Here is a tiny trained network, its code and every weight. The questions are about switching its units off for an input and a class, where a switched-off unit gives its printed mean instead of its output.

import numpy as np


def w(rows, s, z=0):
    codes = np.array(rows[::2]) - 128.0
    scale = np.full(codes.shape[1], s)
    scale[-1] = z or s
    return codes * scale


def f(y):
    return np.maximum(y, 0)


def log_softmax(a):
    a = a - a.max(-1, keepdims=True)
    return a - np.log(np.exp(a).sum(-1, keepdims=True))


def net(x, mask):
    res = np.array(x, float).reshape(1, 8) / 4 @ E
    y = f(res @ A[0][:, :-1].T + A[0][:, -1])
    res = res + np.where(mask, y, B[0][:, -1]) @ B[0][:, :-1]
    return log_softmax(res[-1] @ U[:, :-1].T + U[:, -1])


A, B = {}, {}
E = w([
[139,143,131,104,133,88,151,120,146],'x0',
[117,51,235,133,131,108,92,246,237],'x1',
[147,146,137,125,145,119,140,135,128],'x2',
[2,109,77,109,254,95,223,197,126],'x3',
[52,244,188,160,5,164,212,191,127],'x4',
[116,98,146,125,122,155,112,131,86],'x5',
[111,95,118,129,103,146,127,120,121],'x6',
[145,137,156,116,147,102,149,121,120],'x7',
],0.0099)
A[0] = w([
[75,165,149,126,68,90,185,144,93,50],'neuron 0',
[32,123,103,138,228,142,184,161,128,89],'neuron 1',
[80,133,74,99,144,122,165,115,120,202],'neuron 2',
[111,203,47,113,122,129,155,29,4,171],'neuron 3',
[81,101,157,157,144,123,133,122,129,7],'neuron 4',
[205,139,185,172,71,129,71,78,144,27],'neuron 5',
[201,33,60,119,238,98,79,86,127,62],'neuron 6',
[108,204,144,129,68,155,147,177,102,18],'neuron 7',
[131,52,234,134,127,114,107,215,231,199],'neuron 8',
[54,211,178,146,56,140,192,163,110,49],'neuron 9',
[117,174,93,186,156,103,132,78,129,128],'neuron 10',
[137,99,101,123,99,165,132,163,92,51],'neuron 11',
[102,74,205,133,132,111,90,190,205,160],'neuron 12',
[244,134,145,89,43,163,88,120,157,119],'neuron 13',
[149,110,143,94,120,113,160,101,140,71],'neuron 14',
[85,127,132,110,149,112,122,149,140,74],'neuron 15',
[55,104,110,128,218,139,185,179,132,106],'neuron 16',
],0.011,0.0019)
B[0] = w([
[99,76,148,149,198,180,125,117,140,188],'neuron 0',
[109,124,155,134,58,10,63,132,88,211],'neuron 1',
[144,166,140,152,82,123,92,156,116,176],'neuron 2',
[230,225,45,121,93,209,152,102,79,254],'neuron 3',
[132,171,131,145,121,98,140,133,156,144],'neuron 4',
[56,105,150,120,64,19,99,179,97,220],'neuron 5',
[43,50,173,131,222,197,174,140,241,249],'neuron 6',
[100,73,166,93,189,130,135,118,182,199],'neuron 7',
[191,194,17,131,103,213,172,63,87,245],'neuron 8',
[91,36,122,127,216,160,135,129,216,229],'neuron 9',
[160,135,144,110,104,169,139,94,81,168],'neuron 10',
[161,179,150,96,186,52,159,135,156,140],'neuron 11',
[198,206,109,99,147,200,137,91,67,215],'neuron 12',
[112,142,178,155,91,3,101,171,99,229],'neuron 13',
[104,127,133,155,107,174,99,177,108,139],'neuron 14',
[144,124,132,152,101,109,93,140,122,153],'neuron 15',
[131,129,181,128,45,32,105,167,96,206],'neuron 16',
],0.011,0.02)
U = w([
[201,191,32,141,100,158,167,120,79,255],'0',
[109,127,128,171,59,2,105,200,91,89],'1',
[78,52,115,151,195,149,169,157,187,61],'2',
],0.009,0.0023)

Each question gives the input, the list of numbers given to net, and the class t.
The units are the neurons (one row each of A and B). Each row of codes is followed by its name. A weight is (code - 128) times the scale printed after its matrix; where a second scale follows, it is the last column's (A, B and U).
mask holds one flag per neuron, in row order. A switched-off neuron (its flag False) gives its mean, the last column of its row in B, instead of its output. The means were averaged over made-up inputs and are rounded, as every weight is.
A unit's drop is (log p(t) with every unit on - log p(t) with that unit switched off) / (log p(t) with every unit on - log p(t) with every unit switched off).
The circuit of an input: a set's keep is (log p(t) with only the set's units on - log p(t) with every unit switched off) / (log p(t) with every unit on - log p(t) with every unit switched off). Starting from the 12 units with the biggest drops (on a tie, the unit counted first), units are removed one at a time, each time the one whose removal leaves the highest keep (on an exact tie, the one counted first), for as long as the keep stays at least 0.8.
circuit, biggest first: the units of the circuit, biggest drop first
most important unit: the unit with the biggest drop
k most important neurons: the k neurons with the biggest drops, biggest first
drop when u is switched off: that unit's drop, to one decimal
input [6,-3,-6,5,-2,6,2,1], class 1: most important unit	neuron 8
input [7,7,6,-1,-6,-3,2,5], class 0: 3 most important neurons	[neuron 8; neuron 12; neuron 9]
input [-4,-4,-4,-6,7,-1,0,2], class 2: 3 most important neurons	[neuron 9; neuron 7; neuron 1]
input [-4,3,7,5,6,-4,-5,-7], class 2: 3 most important neurons	[neuron 9; neuron 13; neuron 5]
input [-5,4,-8,-4,-1,7,5,8], class 0: 4 most important neurons	[neuron 8; neuron 1; neuron 12; neuron 16]
input [-2,-2,1,2,-3,7,8,-3], class 2: 2 most important neurons	[neuron 8; neuron 6]
input [6,-7,-5,8,0,-2,3,-4], class 1: 2 most important neurons	[neuron 1; neuron 16]
input [3,6,-5,-6,4,5,5,7], class 0: 2 most important neurons	[neuron 8; neuron 12]
input [-6,-5,8,-2,7,-4,-3,-6], class 2: 2 most important neurons	[neuron 9; neuron 7]
input [7,6,4,8,-2,-8,0,-7], class 1: 3 most important neurons	[neuron 1; neuron 16; neuron 3]
input [-7,-6,-4,-6,-8,-6,6,-2], class 2: 2 most important neurons	[neuron 6; neuron 8]
input [6,2,2,-2,3,1,-1,5], class 2: 3 most important neurons	[neuron 3; neuron 1; neuron 16]
input [-6,8,-7,-8,-5,5,-7,5], class 0: 4 most important neurons	[neuron 8; neuron 12; neuron 1; neuron 16]
input [-8,1,0,-6,8,1,6,-5], class 2: circuit, biggest first	[neuron 9]
input [6,7,-4,-7,5,-5,8,0], class 0: 4 most important neurons	[neuron 8; neuron 12; neuron 1; neuron 16]
input [3,1,4,7,-6,2,7,-3], class 1: 2 most important neurons	[neuron 1; neuron 16]
input [1,-1,1,-7,-6,-2,-3,-6], class 1: drop when neuron 5 is switched off	0.3
input [-2,8,-2,-6,-5,3,-7,2], class 0: drop when neuron 8 is switched off	4.6
input [-7,0,4,-3,3,4,-6,5], class 1: drop when neuron 8 is switched off	0.1
input [-1,-1,5,-3,0,0,2,-2], class 1: circuit, biggest first	[neuron 8]
input [-1,8,-3,-4,0,8,0,-8], class 0: drop when neuron 8 is switched off	0.3
